What can hang from each mark
sekuz: koma sini
pubutu: defu kedeb koma ledad sini
koma: fesul kedeb ledad pubutu
defu: bigu gabu pubutu
bigu: ledad pubutu
kedeb: ledad
fesul: kedeb koma ledad pubutu vogek
gabu: bigu fesul kedeb ledad vogek
ledad: kedeb
vogek: fesul koma sekuz
sini: bigu gabu pubutu sekuz

Every row comes from one small tree of marks. Brackets hold a mark, then the marks that hang from it, in alphabetical order. Every link used is in the known rows. Which tree was each row made from?
Each row is shifted at random along 4 fixed directions that mean nothing.
Known rows
[gabu [bigu [pubutu koma]] [ledad kedeb] vogek]: [ 120  -80 -321   17 -151  -71  273 -100  -51  -61  277   28 -181  142
  -33  162  282 -214  -66 -197  -53   97  158   77  149   97   98  105
 -202   16  297 -139 -136 -127  -42  178  -80  224  179   57  121 -148
   22  169 -153 -128  -72  -98  220 -203   34 -173  107 -289   17   56
  132 -363 -108  221  217]
[gabu [bigu pubutu] fesul ledad vogek]: [ 113 -121    2  165  -74  -67   41 -151    4 -314  324  271 -103  161
   -9 -141  511   26  131  -42  -29   63  -15  252  199  189   87  226
  -80  -71   69   43 -214 -126   26   41   65  183  127    9  298  -81
 -136   32  -27  -13  -84 -487  231 -113  175 -104   50 -183  -25 -171
  181    5    4  153  136]
[gabu bigu [fesul kedeb]]: [-139  -79  178  337 -275   72  -91  -48  124 -516  104  232   25  -14
   37 -240  124   37  199  268    8  -76 -179  407   82   87   48  169
  187 -184 -205  214 -109  -64  367   81  170   85   41 -218  240  -61
 -273  -96   96   70  -63 -561  212  210  149   79  -58   11 -192 -266
  132  372   85  -94  126]
[bigu [ledad kedeb] [pubutu defu koma]]: [ -48  -43 -201  -90  -35   30  262  -61  111  -68  176  -35 -164  -17
  -47  191    2 -137 -106   45  -47   15  153   36  157  -31  -18   32
   -9   35  100    0   -3   21   25  149  -34  141   77  122  289  -45
 -131  237 -142  -21  111  -73  -49   62 -184  -35 -106  -98  -91  -78
   81   17  -19    0  121]
[sekuz [koma ledad pubutu]]: [ 151   53  311  -23  168 -118   50  144   -8  143  456  425 -175  513
  -44   21  475  182  -25  -77   14    2 -265  -28   54  -38  294  111
  -48   52  204 -220   61 -168 -111   35   72    9  118 -124  412  -86
  186 -121   80 -255   68 -123   33 -246  107  -64   83  243  274  119
  218 -114   27  381  -27]
[defu [gabu fesul [vogek koma sekuz]] [pubutu kedeb]]: [-272 -177 -258  -30   10   36  280 -204  151  273  -68 -366 -115  166
 -144   45 -180 -197 -103  111   -8   41   94  280   14 -321  -26  -26
 -201  -51 -102  -58 -176  207  375  204  -59  121  117  105  305   34
 -102   95  154 -102   70   23  -73 -159   49  -42   54   79 -110  -79
  189 -153  125 -229   29]
[sekuz [koma kedeb ledad]]: [ -98  -81 -116  127  -30  139  112  -28  244 -340   -6  142   -9 -110
    8  197   38  -73  236  -18  -44   19 -140   71  204  120 -114   44
  292  120  177   86  -81  -22   24   37   58   65 -239  -98  -93 -108
 -203  239   47  238  -10 -447  164  247 -319  130  -92 -219 -113 -253
   10  114  154 -156  168]
[sekuz [koma fesul pubutu] [sini gabu]]: [  97  -40  -79   84  249   88  233  106  114 -106   30  117    4  119
   12  266  247  129   80 -141  -78   86  -67  -82  192  200  -69  100
  146  151  388 -191   89 -158  -56 -204  -23  -32 -367   16 -355 -107
  142  284 -300  138  156 -215  197   96 -200   96  -62  -23  155 -221
  158 -369  125 -135   32]
[koma [ledad kedeb] pubutu]: [-121  -50  198  -66   58   20  -29  -39  218   56    1  188 -195  261
  -71   43   -1   45   53  199    2   69 -180  227   32 -258  123  171
    7   21   -6  110  -45  -36  108   50  116  -35  133 -102  391  -47
  -83  -48  218 -215  120 -133   29  -78  -57   24  -22  107   73  -58
  172  290  217   20   25]
[fesul ledad [pubutu [sini gabu]] [vogek koma]]: [ 194  175  156  204  120  -73  132   74 -337  -29  283  449 -198  346
  143  210  350  249  234 -182 -165   61 -292 -112   33  192  140  177
   -9  128  572 -175  154 -422 -327  -67  147 -161 -198  -94 -143 -208
  196  190    6  -40  214  -34   85   27 -105   77  290   13  351   71
  127 -189   78  217   87]
[vogek [koma fesul kedeb ledad pubutu] [sekuz [sini gabu]]]: [  15 -135  -84  -42  134   24  283  107  179   58   60  147 -221  184
   -2  167  178  -26   32  -47  -81   16 -200  -58  158  -20   10  136
  -73  200  218 -160  -24 -125  -16   64   -4  120  -69   18   29 -110
  163  164 -187  -85  -39 -323  282  -74 -234  103  -57   53   37  -95
  180 -212  248  -79   59]
[vogek fesul [koma ledad] [sekuz [sini bigu [pubutu defu]]]]: [ -32 -131  235   26   20  -35   95   52  -66  142  270  149 -133  331
  -31   49   65    6  -44  129  -76  -14 -162   10  -90  -12   95  165
  -34   22   -7   28 -200  -63  207  156   48  229    1  -22  452  132
   27 -117 -166 -164   27 -224  231  -38  -53  251 -160  159   29 -121
  310  158  257   36  -93]
[gabu [fesul [koma kedeb] pubutu]]: [-198  -38  -35   33  -69   34  148 -109   77   89  -65  -51 -152  241
  -82   82   -8  -75   43  191 -113  189  -51  181  -50 -191   -6  178
  -48  -31   40   68  -37   16  198   50  -54   28 -213   -6  123 -118
 -236   65  167 -121  104   52  -63   81 -252   11  203   95  178 -109
  109 -154  108  -29   26]
[bigu [ledad kedeb] pubutu]: [  65   28 -388 -132  -74   -2  403    3  167   46  113 -123 -158  -91
   -9  249  188 -236 -211  -49  -65   28  273  -23  237  -61 -136   71
 -151  138  327  -15   38  -54 -102   58  -41  157   38  196  -49 -156
   64  300 -244   19  -40  -41   58  -86 -321 -143  -42 -265  -35  109
   32 -314 -132  -16  130]
[sini bigu pubutu [sekuz [koma [fesul vogek] kedeb ledad]]]: [-114   -3 -300 -105 -105   59  348  -21  -68   64  206  124  -93  213
   65  270  146 -170  127 -172 -102  161  -34   -3  151  -42   40  276
 -104  113  344 -132 -104  -75   55  111 -170   39 -152  -43 -113  -39
  147  285 -281    4  -16 -326  191   48 -262   49   59 -298   69 -186
  253 -189   66   87   70]
[sini [gabu kedeb ledad] sekuz]: [ 163  -16 -265   72 -240   -4  175  -29   45 -188  192    7   71  -79
  113  224  218  -52    8 -164  -34 -108   -2   58  160   10  -59   10
  -47  130  182 -145   35 -194  -33   22  -96  -36  -65  -30 -119 -129
  100  193 -152  184 -117 -281   35  -41   90   93   35 -237  -48  -62
  125 -210 -138   22   64]
[sini bigu [gabu fesul] pubutu]: [ 169   14   24   12  -45   55   70   42  -96 -105  468  140   12  134
   91   51  452  124  149  -81  -32  -49  -69  170   56   44   70  233
    0   10  135  -92  -43 -313   65  -98  -10    2  -89 -108  -46 -139
  177   82 -233   88  255 -220  -60   33   79   35   15  -62  161 -148
  232 -178 -101   59  118]
[bigu [pubutu ledad [sini gabu]]]: [-192  -94  -75 -224   63 -117  241   34  114  159  123 -107 -148   66
  -74   45  120  -25 -158  126  113  -55  116   89  119 -245   83   52
 -145   87  -28   90   95   88  105  -15  -24  -56  179   78  340   14
   89   31  -85 -219   76   11 -103  -65  127 -121 -150  220   22   55
  268  -74   -4    9   64]
[vogek [fesul kedeb pubutu] koma sekuz]: [  30   16  -45  158 -244   -1  288  115  -98   42  164   19 -157   95
   23  -60  107 -179 -219  200  -45  -65   -8    6   26  -36   -9   40
 -124  -29   55   17 -116  -36  248  187  119  227  -58   -5  176  -21
   53   12 -195  -38  -85 -229  238    7 -196   35  -70  148  -55  127
  -13  -72   51  -84   34]
[fesul ledad [vogek [sekuz koma [sini [bigu pubutu]]]]]: [-416 -194  -20  100   93   34  195  -21   94    9 -179  -41  -90  253
   21    8 -434 -152   72  318   27  114   27  232   91 -197   35   74
    5   20  -32  186 -242  211  292  255  -66   60  -20  -43  274   47
 -270   54  184  -80  -55 -252  343  258  -17  381 -160   53 -134 -137
  244  250  350 -241  -52]
[sini bigu [gabu [vogek fesul]] [sekuz [koma kedeb ledad]]]: [ -29  -88   29   86  -60   80   44 -141  -81 -111  163  140   21  256
  118  259  -82   25  241 -113 -203  159 -232  115  -69   76  -20  271
   97  146  290 -152 -263 -196  101  121  -73  -79 -212 -151   -5  -63
  -42  156   91   40  134 -131   23  141 -138  359  232 -290  163 -239
  314   77  207  -45  -59]
[vogek [koma [fesul [kedeb ledad] pubutu]] sekuz]: [ 100   94  355  171  -36  -73  128   55 -183  123  242  324 -216  534
   10  -10  147   80 -101  127  -75   13 -295   45 -133   12  191  218
  -76   46  151 -139    8 -191   12  192  133   60   32  -86  374  -96
   20 -114   32 -357   57  -26   70 -126 -134  164  255  292  200  123
  191  101  122  278  -70]
[koma kedeb ledad [pubutu [defu bigu]]]: [ -45  -51  -82 -286   63   -6  168   54  252  209  132  133 -190  206
 -137  147  173  -83  -79  -69 -124   13 -152   20   43 -272  120  156
 -279   73  129  -95   57  -50  -40   49 -111  188  162    4  243  -46
   95   69   57 -153   29   35   -8 -189 -115 -182   62  -21  173   29
  123 -201   32   98   92]
[vogek [fesul [koma ledad]] [sekuz [sini pubutu]]]: [  96   31   80  143    7  -24  140  126  -88   18  312  255 -116  235
   45  131  321   67  -16   21 -100   16 -142 -118   13  205   15  199
  -32   76  251  -69  -64 -137   40   44  155  107 -144    6  102  -61
  134   45 -140    2  -86 -338  251  -73 -188  122  -35   65   42  -41
  176  -62  128   82  -36]
[vogek [koma [ledad kedeb]] [sekuz [sini bigu gabu pubutu]]]: [ 258   33  -68    7   27  -60  287  150 -114  265  385  122 -198  333
   71  373  250  -52  -70 -264 -128  -18  -86  -90  -46    7   98  159
 -117  207  458 -343   19 -392 -137  131  -73  168   11  -54  -62 -169
  381   82 -267 -186   74   50  236 -183 -129  213  124 -107  248  148
  307 -451    4  234   29]
[pubutu defu ledad [sini gabu]]: [  49   56   59    5   37  -43   35   13   15 -230  268  288   -7  -60
    2  185  251  241  119 -178  -58 -123 -167  -59   53  179   30   55
   98  101  151  -59  195 -213 -135 -104   75 -106  -27  -24   85   11
   82  152 -107  102  136 -188 -159   48   69   38  -60   24   76 -180
  191   69   -1  116   65]
[fesul kedeb [koma ledad [pubutu [defu gabu]]] vogek]: [-108   35 -182   68  -28   29  187   88   86  -19  167  274 -179   75
   28  101  120    1  125  -59  -93   45 -169   70  138 -126  133   26
 -201    3  288  -87  164 -127  -23  121   31   44  -22 -132  137 -131
   67  226  164  150  -18 -385   95  102 -112 -160   33   21   40  -87
  -63 -192   82  -68  157]
[defu [gabu bigu fesul kedeb vogek] [pubutu ledad]]: [ 103  -70 -424  130  -59   34  311 -126  106 -117  275  -49  -27  -56
  -24  129  543 -141   24 -243  -11  -37  117  101  264   91  -48   84
 -264   22  213 -152   79  -67   90   22  -26  126  129   81  -32 -129
  149  235  -49  156  -62 -280  109 -188  123 -375   62 -317  -70 -107
  105 -498 -190   95  288]
[bigu [ledad kedeb] [pubutu koma]]: [  75   54   19  -57   -8  -72  233    8  -35   54  364  105 -239  266
  -15  135  235  -36 -149   14  -38   17   30    1   80   -5  133  133
  -67   55  225 -143   20 -101  -56  171   52   54  186   41  350 -177
   51   71  -50 -272   85   69  -60 -149  -64  -93   93   24   90  145
  200 -102  -73  259   60]
[fesul ledad [vogek [sekuz koma]]]: [-183  -22  -27  124   16   -7  158  -34  -37   22   13  134  -53  288
   72  100 -215  -19   53   68  -82   92 -112   56    0  -11    0   21
  -26   77  162  -43 -129   -5    9  242   -3  -26  -87   -8   90  -18
 -165  137  250   40  -77 -142   68   49  -86  262   98  -19  -21    1
  104   71  190  -27  -92]
[vogek fesul [koma [pubutu defu]]]: [  99  -38    5 -104   -5  -32  181   59  -44  167  234   18 -113  194
  -89   46  239    4 -156    2 -120    6  -28 -117   -1  -42   39   -1
 -126  -21  118  -68  -81 -104   39    8   16  190 -105  116  226   62
   66   48 -263  -27   78  -39  -71 -168 -141 -124  -71  151  109  -18
   35 -253   41  -35  -34]
[bigu ledad [pubutu kedeb [sini [gabu vogek] sekuz]]]: [-129  -14  -54  -14   22   -7  118 -190   16 -102  -77  -18 -136   37
  -12  268 -171   31   94    8 -153  142   17  159  104 -116  -38  267
   84  122  206   62 -128  -34  -13    6   58 -119   39   36  145  -79
 -132  213   -2 -157  155  -13  -51   80 -131  253  162 -149   38 -209
  312  268  154  -91   16]
[defu bigu gabu pubutu]: [   3    1   51  134  293  117   31   24  177   20  189   23  103  190
  -30   77  174   29   45   79  -28 -137 -187  198  -14   -4   28  136
   -9    6  176 -133   57  -74  170  -84  141   22  -44  -64  -50 -105
   85  104  172  139  337  101  -68   37   33  -35   83  -56  114  -83
  156  -54  -22 -152  134]
[pubutu defu [koma kedeb] sini]: [  33   92 -307  -72 -182  -58  278  100   29 -205  309  167 -112 -151
  -51  184  412   -8   23 -296 -113 -141   -3 -235  161  210   83  -62
  -15   -8  213 -194  110 -118  -90   -4  -44  173   26   56  -61  -66
  140  273 -429  103 -109 -270   30  -40  -28 -223 -108  -39  -50  -84
   64 -348 -126  119  187]
[defu gabu [pubutu [koma ledad]]]: [ -10   18  -69  -36  272   24  188   -9   82  245  352   40  -48  249
  -28  190  304   37  -58  -55   13  -64 -138   15   31  -46   92    5
 -152  100  238 -277  169  -25   23   38   27  -70   27   41  121  -74
  150  189   51   24  252  112 -151 -151   -9 -177   85   81  103   26
  126 -275  -51  106  114]
[sekuz [koma [fesul pubutu] [ledad kedeb]]]: [ 129   71   91   81   19   21  197   31   -1  -38  238  351 -152  300
   12  204  314   67   42  -79  -59  119 -187  -18   97  173   33  199
   39   99  366 -148  136 -159  -57   18   57  -56 -146  -56   36 -111
   87  132  -54  -66  126 -173  130  -31 -289  -30  121  -59  213   -9
  144 -108   81  246   51]
[sekuz [koma [fesul kedeb] ledad pubutu] [sini bigu gabu]]: [ 212   23 -153  143  136  150  287  140   51 -181  161  287  -56   34
   98  426  357   61  162 -322 -169  131 -162 -146  232  262  -90  248
  107  240  660 -254  192 -281 -180  -97  -51   -8 -363  -85 -488 -204
  240  388 -389  184  137 -282  364  163 -410  138   47 -287  230 -193
  140 -525   79   25  161]
[bigu [ledad kedeb] [pubutu defu [koma fesul] sini]]: [-150  -64  172  -72   -3  -71  118  -75   54  -91  171  187 -249  228
  -97   77   65   89  -10  147  -45   56  -61   55   69   37  121  199
   60  -31  -12   55   36   79  114   88  106   -3  194   65  583   25
 -128   43  -85 -311  159  -78  -91   18  -23  -46  -76  162   20 -156
  346  279  155  148   13]
[gabu bigu [fesul [ledad kedeb]] vogek]: [  19  -43    3  166 -214  -34   56 -171  -25 -193  152  209  -95  245
   53   29  169   18  152  -47 -113  105  -65  219   32  135   16  205
  -84  -61  125  -20  -92 -153   65  151   -3   56  104  -24  140 -108
 -134   29  171  -64 -114 -215  108 -141  121    5  217 -230   22  -60
  212  -21   47  183   53]
[vogek [fesul [koma ledad [pubutu defu kedeb]]] sekuz]: [ 138   41 -129  -29 -143   49  201   88  -47  -10  311  180 -157   63
  -41  158  192  -21  -79  -85 -180   61 -125 -147   57   65  -13  126
 -180   53  239 -126  -72 -106   -3  171   72  122  -45   61  216  -41
   69  154 -159   63  -28 -255   60 -139 -360   28   41   -4   23  -35
  -17 -167   54   67   38]
[bigu ledad [pubutu defu [sini [gabu kedeb vogek] sekuz]]]: [ 184   54 -298  -94  -46 -160  303  -27  -13   26  262   88 -149   18
   25  308  366   -1  -88 -315 -182   -1  167 -121  199   -4   11  117
 -219  124  342 -209   74 -190 -240  -53 -113  107  148  178   68  -78
  195  282 -314  -21  -60  -87  -23 -133   26  -78   93 -236  106  -30
  235 -307 -138  139   38]
[vogek [koma [fesul ledad [pubutu defu]]]]: [  13  -29    1  -26   45    3  237  -14  -34   99  112  118 -110  220
   -4  130   90  -15  -14   56  -45   43  -77  -36   80  -20  -22   48
  -98   30  134   -2  128  -19    0   56  -69   39 -189  107  137   25
  -66  152 -140   21  108  -79  -42    7 -216    4    2   68  100  -77
   40 -108   95   58   62]
[fesul [ledad kedeb] [pubutu defu sini]]: [ -12   66 -198  -13 -189    1  258   61   92 -117   38  137 -154  -95
   -8  162  143  -75    9   20   15  -73   90    0  229  -20  -28   10
  -90    0  121  124  209   18   42  -35    2   52   35   39   54  -16
   52  194 -190   55   -8 -262  187   76  -82  -69 -203  -43  -39   -3
   53   13   -8   48  177]
[sekuz [koma [ledad kedeb]] [sini [bigu [pubutu defu]]]]: [-140 -127   98   77  122   67   93  -20  194  -69  -50   80 -106  186
  -76  262 -178  -47  104   74  -71  117  -43  172   58  -58   29  139
  210   49  153   78  -63   12  156   66  -62  118  -81 -108  209    2
 -190   60   -9 -109  167 -118  268  243 -196  296 -114  -95   85 -247
  302  155  263  -69    0]

Which tree is each row?
[ 116   17 -240   88  -32    7  166 -147  136  -80  112   50  -20   30
   11  260  174  -11   57 -237 -120   19   -8   86   82  115  -89   10
  -92  131  376 -161    0 -189 -120   32   32   39  -37   15 -160 -166
   41  269  103  165    5 -106  -19 -121  -40  -60  123 -288   73  -58
   82 -246   -4  -19   64] : [defu [gabu [ledad kedeb] vogek]]
[ -43  -23 -181  -42  125   44  214  -12   77  -51  221   47 -115  -16
    7  144  198  -64    1   25  -19   33   37    2  184   18   -6   74
   22   85  202  -26  -23  -15  -44   69    9   53  -71  102   74  -67
 -103  286 -187  114  121 -186   27   64 -255  -35  -56  -88  -63 -101
   -1  -80   19  -44  181] : [bigu [pubutu [koma ledad]]]
[ -12   -4   71   18 -160 -109  148  108  -86  175  326   55  -69  332
   -4  -71  129  -23 -221  150  -63  -29  -81  -39 -143    0   89   53
 -215  -42   12 -120 -131  -39  208  217   48  101   23   45  357   -9
   59 -113   15 -110 -132  -53  -49 -198    5   25   54  251   44  152
  144 -170   21   83 -134] : [vogek [fesul koma] sekuz]
[ 340  208  127  158  -55  110  124  112 -266 -470  541  512  -70   69
   42  239  572  249  266 -339 -120  -65 -235 -143  171  505  181  288
  193   23  445 -208   97 -388 -178  -67   96   43 -105 -162  -82 -193
  213  193 -519   20  134 -503  247   26 -126   80    0 -113   70 -283
  208  -10  -40  332  213] : [sekuz [sini bigu [pubutu defu [kedeb ledad] [koma fesul]]]]
[-199 -219  -88  -48  -50   94  188  -14  269 -132  -32   47 -172   -7
  -26  -37   21 -143  102  241  121   16  -51  156  254 -108   -9   74
   80   -4  -73  205  -59   99  243  105   78   80  -37    9  306   29
  -98  110 -109   29    5 -549  214   79 -162  -53 -320   34 -223 -199
   52  161  249 -212  211] : [vogek [koma fesul [ledad kedeb] pubutu]]
[ -83 -124 -246 -213  -23  -14  228   73  256   57   52   34 -181    9
  -72  180  249  -96   27  -81  -48   28  -66   43  173 -204   60  148
 -199  164  184   -4   48  -85   -5  -67  -44   63  129   -9   26 -111
  179  138 -137 -127   19 -112  178  -95  -90 -158  -36  -28   85  -24
  173 -304   40    5  216] : [koma kedeb ledad [pubutu [sini [gabu bigu]]]]
[-214   73  127   84  -66   45  152  -98  -58  -25 -126  227 -148  266
   17   18  -49   60   46  206  -87  181 -180  182  -28  -47   66  258
  -90   23  195  114   56  -80   56   31   74 -132 -127  -65   80  -72
 -137  120  132 -147   55 -150   89   87 -243  -26  189  100   89  -58
   79  180  197   -6   -1] : [koma [fesul [kedeb ledad] pubutu vogek]]
[  -4  -30   10   -3  -24  -73  203   95   69   59  170  315 -265  173
  -54   74  220   12  -41  -40 -100   -9 -192 -104  102  -28   87  123
  -98   40  106  -86   57  -37  -10  132   85  177  101   50  334   65
   81   94 -257 -119  -61 -336  166  -95 -169    7  -76  145   21  -79
  143  -41  181  100   45] : [vogek [koma [fesul kedeb] ledad [pubutu defu sini]] sekuz]
[-113    4  -83  112 -226   55  247  -27  -44  -81  -54   -1  -84   80
   39  183  -61  -96  -13  181  -27   77   45    0  112   57 -129  134
   63   55  166  137   -8  124  244   36   86  -70 -185   28   38   43
  -44  147 -125  -24   26 -166  224  136 -220  162  -91  -43  -22  -39
  189  135  134  -41  -15] : [vogek [fesul [ledad kedeb] [pubutu [sini [sekuz koma]]]]]
[ 281  122  -36  168 -123   66  128  111 -120 -225  406  337 -133   74
   23  139  329   57   12 -121 -168   -7 -146 -179   68  303  -15  161
  -17   40  298 -156  -62 -245  -40  125  214  118 -101    1  129 -100
  110  166 -156  124   26 -355   62  -57 -310   68    9  -82   49  -77
    3  -43   22  122   44] : [vogek [fesul [koma [pubutu defu [ledad kedeb]]]] sekuz]
[-227 -310  -32  243  -18   32   55 -344   53  -71 -149  -61  -99  257
  -65  -45 -221 -190  100  243  -64  240  -13  374  -40  -75  -59  207
    0  -15 -132  193 -404   68  275  230   -9  216  -98   54  347  102
 -486   22  207  -76   62 -170  282  104  -60  329  102  -98  -48 -284
  171  202  302 -101   61] : [gabu bigu [fesul pubutu] ledad [vogek koma sekuz]]
[ 220  149  -63   87   -2   50  170   20  -91    6  208  172  -30   77
   -2  160  216   43 -140  -55 -264   41  -55 -125  -45  176 -129  133
 -135   68  277 -131  -98 -215  -48  -25   85  131 -222  140 -119   11
   14  237 -265  189  131  -45   20  -28 -419  109   94  -88  143  -66
  -45  -76   29  -33  -79] : [vogek [fesul [pubutu defu]] sekuz]
[-134  -34 -154 -211  -80   60  155   -9  197   24  -59  -89  -99  -52
 -173   75 -103  -79  -82   66  -37    9   57  135  127 -332   52  -14
 -108  -68  -89   99  -40   67  158   14  -76   97   89   15  243   29
  -86   91 -113  -48   65 -124  -59  -56  -76  -70 -136  107  -52 -149
   21   28   55 -142   83] : [koma [pubutu defu kedeb]]
[-328  -12 -341   -2   -8   16  353  -37    2  -54  -11   59  -59  -18
  -16  133  -89 -168    6   -3  -14   58   90   -5  134  -16   28  115
  -79   29  173    7   57   87  126   76 -103   43 -116   48   40  178
    6  287 -117   96   14 -234  278  228  -43   59 -106 -126  -60 -142
  153   -9   68  -44  119] : [fesul [pubutu [defu bigu] ledad [sini [sekuz koma]]] vogek]
[  58   60 -296  -93 -131  106  245  -97 -143   29  376  -72    6   64
  -27  391    0  -96   22 -251 -117    5    6   43   43  -94   65  114
 -108   79  238 -247  -18  -94   74  167 -168   30  -16  -61   54  -28
   88  263 -308   22  255   19 -105   -1  -76  179   93 -187   82 -238
  233 -147 -111  157  100] : [sini bigu [pubutu [defu [gabu ledad]] kedeb koma] sekuz]
[  63   33 -107   30   22   -3  253   47   37   -4   82  247 -227   56
  -10  258  355   13   63 -161 -155  100 -152 -183  168   90  -36  193
   23  127  435  -72  154 -135 -183  -24  103   58 -164   74 -113  -81
  105  277 -337   -5   19 -221  152  -54 -399 -101   52  -80  126  -91
   64 -329  111   72  158] : [vogek [koma [fesul kedeb] ledad [pubutu sini]]]
[  10  -32 -218  116 -303  -22  271   49   44 -128  206    2 -134   13
   -4  -55  408 -140  -16   89   44   -9  111   97  203  -71   54   53
 -138 -126  -10   34   70  -20  218   61  -60  135  -40   -9  179 -148
   -7   31  -94   40 -150 -388  166    9   34 -225  -41   56  -39  -10
   18 -389 -121   65  206] : [gabu [fesul koma pubutu] kedeb]
[-437 -237 -279  -74  -10   96  142 -154  138   57 -362 -207 -138   94
  -84  277 -414 -182  239  107 -151  311  -50  180  -21 -324  -15  189
  -18  101  192  190 -189   42  144   60  -98  -40 -249  -55  -36  -97
 -244  240  191  -71  171   79   50  267 -283  156   88  -80  140 -264
  171 -203  299 -308  132] : [fesul [koma kedeb [pubutu [sini bigu [gabu ledad]]]] vogek]
[-152 -191 -311   41 -291   67  210  -82  223 -195 -120 -260   63 -147
  -36   96  -83 -286  -44  131   33  -10  159  204  105 -103  -72   25
  -59   50  -32  203  -90   12  192  101 -110  173   41   36   61  -52
 -220   66  -60   48 -156 -189  219   55  -48   12  -80 -164 -241  -98
   36 -114  -54 -122  225] : [gabu bigu [kedeb ledad]]
[ -89 -203  -63   99   17    3   96 -234  104 -134  200   15 -113  246
  -74    0  186  -20  133    8  -74  103  -81  315   79   14   73  162
 -115   24   51  -55 -192   -5  161  141   20  107  125  -38  321 -128
 -205   77  215 -111  110 -131   17  -42  118  -70  167  -68   44 -224
  255  -57   95   25  101] : [defu [gabu [bigu [pubutu [koma kedeb]]] fesul ledad vogek]]
[ 337   75  -75  157  -87   63   89   80    4 -294  449  228   40   -7
   20  161  531   89  133 -222  -50 -175  -75   74  173  194   81   84
  -33   59  235  -94   83 -349  -99 -127  100  178   55 -108   -8 -174
  161  121 -203  180  127 -375   78   -1   34  -92  -27 -142   16 -193
   64  -55 -183  121  232] : [sini [pubutu [defu [gabu bigu [kedeb ledad]]]]]
[  79    7  149   87  143  -18  155   17   31   16  140  142 -122  344
  -67  333   24   18  -19  -96 -173  119  -26   12    3   49   68  182
  122   88  357 -126   -5 -145  -40   54  -60  144  -52  -55  146 -100
  -31   46  -79 -231  166  134  157   74 -173  252   81  -98  277  -92
  361 -110  100  168  -79] : [sekuz koma [sini [bigu [ledad kedeb] [pubutu defu]]]]
